In the rows, 128 means zero.
[128 137 103 148 113 155 116 175 129 115 176 143  96 159  85 133 104 118
 100 124 113 174 189 100 109 156  85 167 105 164 188 138 113 144 128 144
 124 118 106 124 170  62 112 118 154  98 138 125] => rine
[144 130  51 112 116 164  82  92 140  90 143  90 153  88 104 141  93 108
 128  75 119  81 124 140 144  91  28 112 123 100 110 134  74  87  93 152
  55 122 148 118 129  98 134 145  70  91 146 124] => fusen
[134 129  70 143 123 170  99 145 150  96 171 131 119 120  99 140 120 115
 115  90 125 127 146 105 124 124  68 164 104 156 156 149 105 122 112 152
  90 107 124 133 161  70 120 134 110 111 140 116] => Ranel
[120 132 153 122 147  92 146 129 126 170 101 120 138 142 174 122 164 123
 147 168 141 146 105 134 142 130 192 102 156 130 106 127 148 145 150 100
 161 149 131 125 112 168 130 110 138 159 121 121] => rine
[127 151 176 107 116 126 158 160 104 128 121 127 118 160 110 121  91 134
 124 138 124 149 177 142 102 159 104 154 125 138 136 130 104 149 149 135
 147 139 128 103 125 106 118 122 166  87 125 143] => Nane
[141 135 105 166 122 168 141 190 161 185 213 131  80 179 126 121 177 137
  86 135 120 209 164  97  82 176 137 143 123 165 197 132 160 188 140 121
 141 131  84 156 181  67  99 116 120 145 127  88] => Sozam
[136 118 106 111 128 126 112  82 126 127  95 120 153 105 135 134 127 126
 151 132 124  93  95 142 146  99 126 106 138 102  84 128 121  95 116 125
 110 135 147 123 104 157 144 137 109 124 128 134] => lup
[150 149 142 130 129 140 157 159 137 184 166 111 112 163 147 106 156 130
 108 138 122 184 147 139  92 172 133 112 139 132 145 122 128 188 148 123
 137 142 114 138 144  97 113 111 104 120 130 104] => Sozam
[145 142 146 126 141 133 155 152 153 203 134  86 132 136 191  82 181 143
 111 146 112 178 106 140 120 153 172  79 157 125 107 121 154 159 145 104
 134 174 116 151 135 141 123 102  95 174 135  94] => Nane
[111 106  90 150 124 142  89 119 139  92 148 145 116 118  90 166 124 131
 131 116 131 102 129  97 148 106 102 164 111 152 151 139 129 101 100 143
 129  88 114 138 146 105 130 149 141 145 103 125] => gibip
[114 132 173 125 136 118 151 157 114 138 143 150 113 154 109 143 124 132
 130 157 137 155 162 118 110 149 155 159 120 148 154 142 141 150 153 122
 154 136 117 119 125 128 120 131 162 120 132 131] => nizuf
[142 131 126 116 136 116 127  98 138 145 112 113 146 125 146 124 141 123
 143 128 132 118  97 145 132 119 127  95 141 120  96 120 124 137 128 120
 125 129 141 126 112 143 132 134  93 131 123 119] => Sozam
[ 94 102 184 116 109  82 101 117  85  63  85 195 108 140  69 165  71 132
 166 158 136  92 153 120 149 110 158 174 103 153 148 142 144  95 128 130
 182  84 131 104 102 148 124 155 234 103 119 176] => dase
[119 137 242 113 143  88 188 151  91 195  85 127 125 161 171 121 160 142
 150 190 142 156 130 149 130 167 231 120 156 108 104 122 152 173 174  96
 200 148 133 128  94 187 135 109 177 157 104 134] => gibip
[107 116 179 109 128  71 134 102  83  79  53 165 135 132  94 163  81 130
 180 152 154  76 129 139 151 109 158 160 129 137 108 139 136  97 145 114
 170 115 136  94  85 178 143 141 218 106 111 185] => lup
[159 157  91 109 128 150 120  97 130 110 118  89 166  86 121 117 100 104
 129  80 113  76 122 157 137 101   6 108 137  93  81 117  69 108 112 146
  61 139 166 117 125 112 152 137  60  82 130 121] => gibip
[144 138  88 138 138 144 126 120 157 167 142  91 143 105 189  94 172 126
 106 142 124 141  97 128 130 129 135  79 151 105 113 121 142 129 122 112
  99 154 123 152 143 130 141 110  66 157 131  96] => Giti
[161 149  84 105 137 132 116  67 146 126 106  90 183  73 147 113 120 107
 129  89 118  69  84 165 140  85  37  82 151  93  59 123  96 107 106 126
  74 146 171 118 108 138 144 138  49 109 131 115] => Sozam
[113  94 101 154 136 119 102 117 159 166 133 134 119 116 179 117 191 143
 125 175 134 148  76  93 149 119 220  97 136 132 133 130 193 107 118  94
 148 127 103 171 142 156 128 125 121 210 120 101] => Giti
[116 130 181 146 115 141 168 220 106 170 181 148  64 201 107 134 133 148
 102 164 139 221 205 111  88 202 198 167 118 164 208 141 159 185 171 116
 180 128  78 139 159  88 100 111 204 131 129 137] => fusen
[150 137  34 162 124 188 105 141 177 141 214 108 121 121 125 118 168 116
  93  80 114 150 120  96 104 122  52 122 111 148 155 127 116 126  91 148
  71 127 121 156 175  50 112 128  45 143 136  81] => muz
[143 141 139 106 135 127 143 132 125 159 128  80 148 138 161 111 139 119
 134 122 132 141 115 161 123 141 139  88 140 111  99 130 109 145 136 123
 114 146 145 131 123 133 128 119  90 124 137 121] => fusen
[119 105 152 122 138 111 115 116 130 134 103 137 128 119 147 137 149 133
 157 148 141 120  99 116 153 108 190 124 127 123 116 141 151 112 131 110
 157 120 137 136 116 162 131 134 148 166 116 124] => Ranel
[129 143 139 123 112 135 127 150 106  82 137 157 116 141  68 141  79 120
 126 107 119 121 178 132 101 131  55 176 107 146 154 126  97 118 120 149
 109 113 125 114 134  84 126 134 162  77 131 150] => muz
[154 151 123 118 151 127 150 121 146 201 124  71 165 118 195  97 186 119
 131 131 128 132  83 154 141 133 140  75 166  98  76 111 125 149 139 106
 115 169 142 146 125 158 145 110  58 156 120  87] => gibip
[122 143 222 118 133 107 175 185  95 158 108 152  99 173 127 123 122 138
 128 164 136 174 180 139 105 184 202 165 129 137 153 135 145 175 179 102
 186 138 111 116 121 138 122 104 216 116 126 147] => Ranel
[ 99 121 207 106 125  62 139 118  74  82  47 178 134 141 101 159  75 128
 169 163 165  80 146 148 149 117 174 157 126 144 113 134 141 112 146 115
 192 104 134  91  83 176 137 138 237 101 106 188] => dase
[114 100 132 114 157  86 104  77 139 143  66 120 162  88 181 124 174 135
 169 153 141  94  48 127 185  90 232  97 154 111  70 127 169 103 128  97
 156 129 131 136  90 212 153 121 129 200 117 120] => Ranel
[151 154 113 120 135 156 139 130 136 129 150 105 145 110 118 113 111 110
 109 102 117 129 142 133 112 126  47 119 121 114 120 132  92 132 128 141
  78 151 152 117 131  97 127 133  63  94 145 113] => nizuf
[128 154 147 112 125 118 148 132 100  94 115 140 133 129  95 135  89 117
 137 112 132 107 160 141 113 125  71 162 126 129 127 131  93 125 129 139
 112 122 143 101 109 109 134 131 152  83 127 150] => muz
[147 148  83 124 100 187 115 163 128 101 188 105 116 150  78 132  76 111
  94  80 121 150 187 140  93 148  21 149  95 139 169 135  61 140 111 169
  68 112 128 122 169  34 110 135 101  57 149 128] => fusen
[123 119 120 156  99 162 110 177 131 102 199 170  67 179  53 157  96 133
 105 126 126 181 203  94  86 161  87 195  83 181 219 144 118 160 124 154
 134  80  90 132 172  38  96 145 179  91 128 127] => Sozam
[150 186 142 128 114 158 187 202 101 148 154 115 113 166 119 104  89 115
  80 137 133 178 212 145  77 204  61 145 125 140 169 132  79 187 157 137
 115 150 130 106 159  55 124  99 146  48 139 141] => Giti
[103  75 106 143 125 107  80  94 134 103 110 162 113 133 115 166 144 140
 169 152 138 108  85  87 164  92 196 133 112 157 132 141 161  87 105 127
 161  92 119 145 119 157 128 151 163 175 108 134] => lup
[111 154 209 110 113  99 169 172  64  90  94 173 101 178  69 146  46 124
 133 149 141 136 216 141 104 160 108 189 115 149 164 136 100 152 165 132
 171 115 129  76 121 107 124 119 232  52 122 188] => rine
[131 128 152 132 146 115 151 142 132 196 120 106 135 142 178 116 187 136
 133 162 130 159 102 130 137 154 198  98 154 121 112 112 154 156 149 101
 154 146 115 152 126 158 135 111 123 176 106 101] => gibip
[140 170 221  77 122 101 172 125  71  90  50 126 153 124 111 119  45 111
 143 123 130  86 170 200 115 145  65 131 151  91  84 116  82 140 164 130
 123 152 164  71  87 143 148 122 161  49 134 191] => bulu
[127 129 117 113 121 134 106 112 109  87 104 131 137 108  88 160  84 119
 147 111 122  81 148 133 141 106  52 152 126 113 112 127  86  98 112 146
 102 108 144 109 106 123 139 149 138  86 119 143] => gibip
[150 137  86 134 143 141 124 114 156 175 143  97 155  99 176  98 189 127
 121 121 119 133  79 131 132 114 129  79 149 114  93 112 142 120 111 118
  94 154 128 153 128 137 140 111  58 171 134  91] => muz
[116 112 117 131 126 116 107 114 126 126 115 146 121 114 132 128 127 139
 125 153 135 117 115 117 134 117 157 126 129 125 132 127 159  98 123 106
 138 118 120 136 132 145 135 129 150 146 127 137] => Giti
[112 134 227  85 130  85 157 134  67 109  49 157 138 143 112 141  77 131
 161 163 140 108 158 162 132 145 170 166 131 108 102 135 109 132 162 115
 171 125 147  87  75 169 135 123 219  86 123 178] => Ranel
[113 137 162  88 133  72 127  90  89  95  53 142 159 114 118 143  80 115
 168 146 140  75 121 158 158  95 118 133 149 115  82 126 110 101 139 116
 143 132 158  84  80 179 146 130 170  99 125 169] => rine
[139 125  46 148 114 171  86 129 157  94 187 136 115 124  78 151 114 115
 112  90 118 127 147 100 114 115  30 157 111 162 164 142 106 120  96 152
  83 104 117 135 164  58 110 148 102 104 139 108] => Sozam
[138 134  81 111 141 127  93  79 136  89 117 111 168  70 114 130 105 114
 135 102 123  72  98 134 161  82  60 111 128 114  92 131 104  83 104 139
  77 132 149 112 116 139 150 139  77 111 136 125] => nizuf
[102  82  46 150 114 146  53 110 151  84 177 143 108 119  85 175 126 132
 135 106 141 108 115  80 150  89 127 158  97 166 169 150 142  83  90 139
 124  85 109 144 151 102 110 157 145 160 132 118] => fusen
[133 121  84 128 152 108 113  88 154 168 101  91 166  86 203 101 184 126
 129 148 142 107  47 130 162 105 181  59 163 104  84 116 166 105 120  93
 127 153 130 149 120 182 152 111  77 189 119 103] => Giti
[124 110 164 141 142 102 151 135 138 182 122 139 116 155 167 132 188 145
 137 166 146 163 102 122 122 139 227 106 147 140 129 127 188 156 145  91
 182 129 106 146 127 160 119 122 148 188  98 113] => Sozam
[129 114 115 104 153  89 109  54 133 142  72 105 183  82 186 123 174 127
 172 135 135  74  31 145 169  69 167  66 157  92  42 112 137  83 101 110
 119 135 163 135  77 202 153 131  79 181 110 115] => muz
[125 130 180 126 156  98 163 135 126 191 117 115 135 138 179 121 186 143
 136 173 140 153 103 134 131 138 226  93 151 118 108 126 175 150 157  89
 168 163 124 140 109 186 134 113 125 176 122 113] => nizuf
[123 131 167 133 108 150 149 184 119 144 161 137  86 185 101 125 113 150
 109 145 124 190 188 114  91 175 130 161 108 160 179 136 120 169 142 147
 160 116 102 128 154  76 102 123 163 113 125 128] => Nane
[157 172 135  98 124 151 164 148 109 148 132  77 145 137 131 109  94 110
 111 101 127 138 167 180 105 159  68 108 141  94 116 123  71 156 149 131
  85 156 146 101 124 102 130 114  97  62 147 137] => fusen
[116 104 125 136 110 131  96 127 128 100 140 159  97 125 100 151 115 133
 135 125 132 111 145 112 136 118 124 155 118 141 152 138 141 111 122 138
 146 109 122 129 135 114 117 141 159 137 132 139] => bulu
[137 143 109 155 101 193 129 195 132 115 213 147  81 166  61 137 107 125
  85  99 113 182 213 102  65 167  38 184  88 160 209 131  93 152 117 162
  90 106 104 135 178  15 102 131 135  77 145 123] => muz
[117 103 115 155 128 146 114 155 150 134 154 147  95 141 121 147 158 134
 121 131 138 158 138  91 128 135 174 152 108 153 171 144 158 128 124 119
 155 106 102 147 161 104 111 132 156 163 114 113] => Ranel
[113 116 123 146 121 128 114 146 139 137 161 150  98 150 121 139 148 129
 124 151 136 159 146  98 123 141 169 146 119 159 168 139 158 140 130 124
 158 108 102 143 141 104 112 134 159 142 123 117] => dase
[141 130 112 146 134 157 147 165 159 212 185  90 107 149 174 109 194 133
  99 139 134 193 126 121 111 158 184  93 138 126 154 139 162 164 144 105
 136 150 105 161 162 110 118 113  97 178 126  87] => fusen
[148 130 111  83 146  85 115  39 117 116  38 102 205  59 172 113 122 114
 181 127 128  41  43 177 182  68 121  69 168  85  13 120 113  68 113 117
  99 156 176 104  70 212 166 124  85 128 123 143] => lup
[108  96 112 108 134  92  81  55 129  71  66 128 163  76 124 153 103 132
 174 112 137  39  65 128 183  54 113 110 131 128  67 136 130  52  94 131
 137 113 152 113  87 180 140 156 131 155 107 146] => Nane
[ 89 100 166 131 113 110 111 143  96 103 122 188  85 165  78 178  95 138
 149 172 137 145 174  94 128 131 164 180 109 155 174 143 141 120 134 131
 187  90 111 110 122 125 111 139 225 121 116 156] => rine
[147 147  89 138 126 161 120 153 155 146 179 107 123 136 129 110 132 106
  99 104 112 168 152 122 107 139  76 120 126 140 148 126 112 143 122 136
  92 142 116 140 173  74 120 115  83 113 142 101] => rine
[128 105  63 163 149 155  99 119 184 171 191 108 127 118 160 128 203 130
 111 126 123 155  82  79 133 112 156  97 123 138 138 133 166 122 110 116
 110 138 110 171 157 118 114 135  49 199 129  70] => nizuf
[135 124 100 120 146 122 117 110 146 164 121  84 156  98 181 110 166 123
 133 131 130 125  78 143 151 112 171  76 152 107  92 127 142 115 126 103
 112 150 130 140 118 162 136 114  93 171 134 108] => fusen
[119  85 103 114 155  99  83  56 152 129  73 109 172  76 190 132 184 133
 173 135 135  81  22 125 182  62 206  78 150  99  56 128 159  76 104 104
 128 125 150 150  84 207 138 140  86 210 115 106] => Ranel
[134 120 105 129 129 133 109 111 140 128 134 126 135 121 135 129 149 130
 136 116 125 120 101 125 126 103 121 111 121 126 117 116 123 113 101 135
 107 117 139 138 123 122 130 134  99 145 124 114] => muz
[113 117 126 124 140 109 108 110 125 101 117 142 134 117 103 154 118 127
 146 134 138 101 118 109 145 103 130 144 117 139 128 140 132 104 126 122
 133 124 136 116 110 145 131 147 140 132 128 134] => nizuf
[139 132  47 122 126 142  76  83 151  83 126 115 159  77 112 127  97 100
 130  80 105  80 110 128 156  77  24 112 131 125  98 129  92  81  90 147
  57 126 144 119 134 108 141 135  72 106 144 119] => rine
[143 144 122 118 127 145 132 123 127 143 139 116 137 121 129 117 138 122
 124 122 114 126 131 136 115 128  90 118 129 104 110 122 104 121 117 132
  99 138 143 128 125 109 134 126  94 111 136 121] => muz
[140 113  15 149 136 167  66  85 187 139 177  90 142  95 159 119 177 113
 116  95 105 127  77 101 148  84  88  80 127 120 114 130 116 103  80 144
  68 121 136 156 159  99 127 135  17 164 133  72] => rine
[115  99  99 166 113 164 107 166 157 132 179 147  81 159 107 145 147 150
 106 130 123 169 148  77 110 133 137 151  98 177 187 144 158 124 111 136
 151 108  94 153 174  79 100 139 151 167 114 107] => Nane
[124 138 159 121 137 105 145 140 124 157 113 130 127 137 151 119 134 122
 132 155 126 153 136 136 135 141 160 114 146 131 119 129 140 148 149 110
 142 144 120 121 115 144 132 111 149 137 128 130] => rine
[116 129 190 118 144  96 154 146 110 149 109 145 124 141 127 132 133 132
 137 168 140 149 136 124 131 147 188 135 130 136 132 135 159 137 158 102
 167 145 120 119 112 161 128 126 171 139 127 136] => nizuf
[141 139 158 108 141 121 166 146 123 213 125  81 144 146 191 106 173 128
 129 154 134 170 113 158 122 157 201  75 161  94 102 122 140 160 159  92
 141 172 133 136 114 161 126 105 112 153 131 112] => fusen
[146 148 128 138 142 140 163 140 141 184 139 101 139 135 170 104 181 131
 110 122 131 149 110 138 109 137 141  94 145 118 114 117 133 152 128 115
 118 150 133 147 134 123 133 110  81 155 118 104] => muz
[117 114  55 143 118 141  77 103 137  76 137 137 133 105 101 148 100 123
 125 114 135  88 120 101 139  98  69 146 110 146 144 136 114  82  95 139
 100  99 130 125 139 102 130 144 121 115 129 132] => Giti
[107 111 137 120 114 126 104 124 115  75 115 152 117 125  81 158  83 140
 147 131 125 106 152 112 132 110  94 169 117 147 138 145 126  93 117 142
 143 107 119 107 118 122 119 145 180 115 121 150] => Nane
[135 128 148 127 116 128 146 149 114 147 123 142 115 151 117 122 123 133
 131 148 124 154 151 132 124 154 158 137 124 136 139 129 141 141 144 124
 139 135 112 126 136 126 130 118 163 114 131 141] => lup
[136 133  47 108 135 127  74  55 149  90 104 101 182  62 136 132 109  95
 146  88 116  59  76 136 173  58  38  94 145 110  66 127  85  68  86 136
  59 132 167 112 111 138 142 140  56 116 139 116] => rine
[125 122 127 118 109 135 109 117 121  88 113 139 126 118  88 133  77 135
 135 113 121 101 142 124 136 105  64 147 113 136 124 132 114  95 114 147
 124 118 137 107 124 115 122 144 143 107 127 144] => Nane
[101  82  87 154 134 124  76 103 153 123 138 147 119 115 126 172 167 136
 155 138 138 104  84  73 166  88 164 139 124 150 135 134 164  93  99 124
 154  96 113 158 131 146 124 151 137 199 100 103] => gibip
[113 106 166 110 138  94 125 102 125 151  86 121 142 132 168 124 151 148
 158 162 138 123  80 131 150 112 203  96 143 127  85 126 154 120 127 115
 176 132 135 133 105 182 124 127 139 180 110 123] => Nane
[140 134 105 134 129 142 117 124 145 137 143 126 131 115 126 123 144 126
 122 106 119 123 121 124 118 112  94 122 130 125 124 116 127 114 112 126
  91 132 124 140 132 113 135 130 100 134 132 113] => muz
[124 161 220 117 116 118 196 213  85 174 130 148  82 209 115 120 108 129
 115 184 122 211 220 138  80 203 161 166 124 134 182 132 121 194 185 115
 178 142 120 101 133 100 109 102 205  78 131 149] => rine
[135 155 195 119 156 105 190 150 112 188 110 107 143 147 169 110 160 131
 120 161 140 158 132 151 111 161 185 101 151 111 107 124 140 173 171  95
 153 172 132 124 113 159 136 107 125 135 122 126] => nizuf
[156 153  82  99 142 126 123  75 136 144  95  71 191  73 185  91 129 115
 129 112 133  76  75 171 144  98  77  60 163  83  56 113  94 112 114 127
  73 155 167 122 105 157 161 116  34 115 143 115] => Giti
[ 83  82 167 138 124  77  95 117 105  86  95 192  98 144  99 169 120 137
 169 178 143 114 124  85 157 109 225 160 107 156 163 144 185  95 127 112
 214  77 109 125 117 161 121 145 236 160  94 156] => dase
[108  97  71 135 104 133  60  98 130  48 131 169 110 103  67 182  89 125
 148 105 143  70 132 100 151  77  73 171 108 156 150 145 123  75  91 154
 133  89 135 116 134 108 121 161 167 124 129 143] => bulu
[138 148 139 129 117 135 147 149 116 118 136 142 113 151  89 138  97 128
 114 116 129 130 173 140 100 149  76 152 123 145 150 131 112 150 138 131
 127 120 121 111 139  90 122 131 150  80 124 144] => Sozam
[130 144 149 136 128 132 152 157 115 135 127 121 117 152 114 141 126 128
 125 133 134 145 160 135 113 151 115 146 128 131 147 124 113 153 143 126
 139 124 121 126 136 110 131 129 154 111 108 129] => gibip
[143 120  75 162 147 152 121 137 183 209 183  99 125 122 190 101 238 131
 108 135 118 182  80  97 123 134 183  80 141 131 133 120 174 139 112 108
 119 148 104 179 159 118 128 109  65 213 119  61] => muz
[135 131 108 144 125 136 121 147 146 157 154 119 125 137 151 109 164 121
 116 140 123 158 124 118 132 144 152 109 130 145 141 126 148 144 125 127
 134 129 111 150 149 111 120 113 110 144 129 104] => dase
[104 109 153 109 149  67 110  80 123 123  67 138 152 105 160 141 139 123
 175 160 140  95  78 131 176  84 195 103 155 121  79 126 156  97 129 103
 160 128 135 122  88 202 145 127 151 171 116 140] => rine
[138 102  44 160 133 160  93  95 182 147 164 105 133 101 160 131 191 128
 125 111 124 125  69 102 146  94 139  87 130 135 121 136 152 100  94 126
  96 126 119 168 156 118 126 137  58 185 120  90] => lup
[136 127  93 130 139 129 115  95 143 136 122 115 152 102 149 126 158 124
 138 115 130  99  85 131 141  90 114  98 134 113  93 123 126 101 101 123
  99 131 143 141 123 138 144 133  86 153 121 112] => muz
[143 171 194 102 128 121 193 184  92 174 116  97 126 166 145  98 113 124
 113 148 129 176 179 176 100 191 150 122 142 111 131 128 105 182 176 111
 133 161 127 106 121 121 132  97 158  84 136 147] => fusen
[108  86 120 132 141  99  86 100 141 121  89 148 135 100 142 146 163 134
 165 153 140 107  75 105 175  94 212 129 126 135 109 137 168  84 118 104
 158 109 120 143 115 176 135 133 162 188 116 125] => Ranel
